Here is a tiny trained network, its code and every weight. The questions are about switching its units off for an input and a class, where a switched-off unit gives its printed mean instead of its output.

import numpy as np


def w(rows, s, z=0):
    codes = np.array(rows[::2]) - 128.0
    scale = np.full(codes.shape[1], s)
    scale[-1] = z or s
    return codes * scale


def f(y):
    return y / 2 * (1 + np.tanh(0.7978845608 * (y + 0.044715 * y**3)))


def log_softmax(a):
    a = a - a.max(-1, keepdims=True)
    return a - np.log(np.exp(a).sum(-1, keepdims=True))


def net(x, mask):
    res = np.array(x, float).reshape(1, 4) / 4 @ E
    y = f(res @ A[0][:, :-1].T + A[0][:, -1])
    res = res + np.where(mask, y, B[0][:, -1]) @ B[0][:, :-1]
    return log_softmax(res[-1] @ U[:, :-1].T + U[:, -1])


A, B = {}, {}
E = w([
[125,114,86,39,168,255,149],'x0',
[181,61,209,108,23,163,20],'x1',
[143,153,159,101,125,121,169],'x2',
[199,184,197,234,190,238,142],'x3',
],0.0093)
A[0] = w([
[108,137,70,119,176,80,163,127],'n0',
[133,131,152,184,145,169,136,2],'n1',
[104,98,66,39,95,53,118,32],'n2',
[104,147,61,121,181,80,154,161],'n3',
[113,96,75,24,140,190,126,93],'n4',
[129,91,174,61,47,129,59,145],'n5',
[131,126,125,120,149,114,146,134],'n6',
[120,117,150,181,103,2,122,80],'n7',
],0.02,0.0047)
B[0] = w([
[115,75,132,162,70,150,145,203],'n0',
[114,135,163,150,200,96,123,180],'n1',
[134,160,193,194,251,124,120,245],'n2',
[162,87,154,143,53,121,154,211],'n3',
[114,184,64,39,112,118,93,223],'n4',
[137,66,135,171,53,133,169,252],'n5',
[133,99,105,148,119,127,83,142],'n6',
[115,177,60,29,126,145,104,220],'n7',
],0.021)
U = w([
[164,43,133,175,46,151,176,238],'0',
[116,233,32,32,131,150,100,2],'1',
[139,174,207,203,254,129,133,175],'2',
],0.0098,0.00067)

Each question gives the input, the list of numbers given to net, and the class t.
The units are the neurons (one row each of A and B). Each row of codes is followed by its name. A weight is (code - 128) times the scale printed after its matrix; where a second scale follows, it is the last column's (A, B and U).
mask holds one flag per neuron, in row order. A switched-off neuron (its flag False) gives its mean, the last column of its row in B, instead of its output. The means were averaged over made-up inputs and are rounded, as every weight is.
A unit's drop is (log p(t) with every unit on - log p(t) with that unit switched off) / (log p(t) with every unit on - log p(t) with every unit switched off).
The circuit of an input: a set's keep is (log p(t) with only the set's units on - log p(t) with every unit switched off) / (log p(t) with every unit on - log p(t) with every unit switched off). Starting from all 8 units, units are removed one at a time, each time the one whose removal leaves the highest keep (on an exact tie, the one counted first), for as long as the keep stays at least 0.8.
circuit, biggest first: the units of the circuit, biggest drop first
k most important neurons: the k neurons with the biggest drops, biggest first
drop when u is switched off: that unit's drop, to one decimal
input [-6,-6,1,6], class 0: circuit, biggest first => (n2)
input [-6,5,7,8], class 2: 2 most important neurons => (n4 n1)
input [6,-7,0,0], class 0: 3 most important neurons => (n3 n0 n7)
input [8,-8,-5,-5], class 0: 3 most important neurons => (n3 n0 n7)
input [6,0,-4,-8], class 2: 2 most important neurons => (n2 n7)
input [-6,-5,-3,-6], class 1: 3 most important neurons => (n7 n5 n1)
input [6,-5,-7,5], class 1: 2 most important neurons => (n5 n2)
input [2,-5,0,-5], class 0: 3 most important neurons => (n3 n0 n1)
input [7,-5,-6,5], class 1: 2 most important neurons => (n5 n2)
input [-5,-8,-7,8], class 0: 3 most important neurons => (n2 n3 n0)
input [5,-7,3,-5], class 0: 2 most important neurons => (n3 n0)
input [3,1,-8,5], class 2: 2 most important neurons => (n7 n4)
input [-6,4,4,6], class 1: 2 most important neurons => (n2 n7)
input [-2,6,-2,8], class 2: circuit, biggest first => (n1)
input [-5,0,3,-7], class 2: 2 most important neurons => (n2 n4)
input [2,0,-8,-7], class 2: drop when n2 is switched off => 3.2
input [0,-7,-8,5], class 0: drop when n2 is switched off => 2.0
input [2,-6,-1,4], class 0: drop when n1 is switched off => 0.0
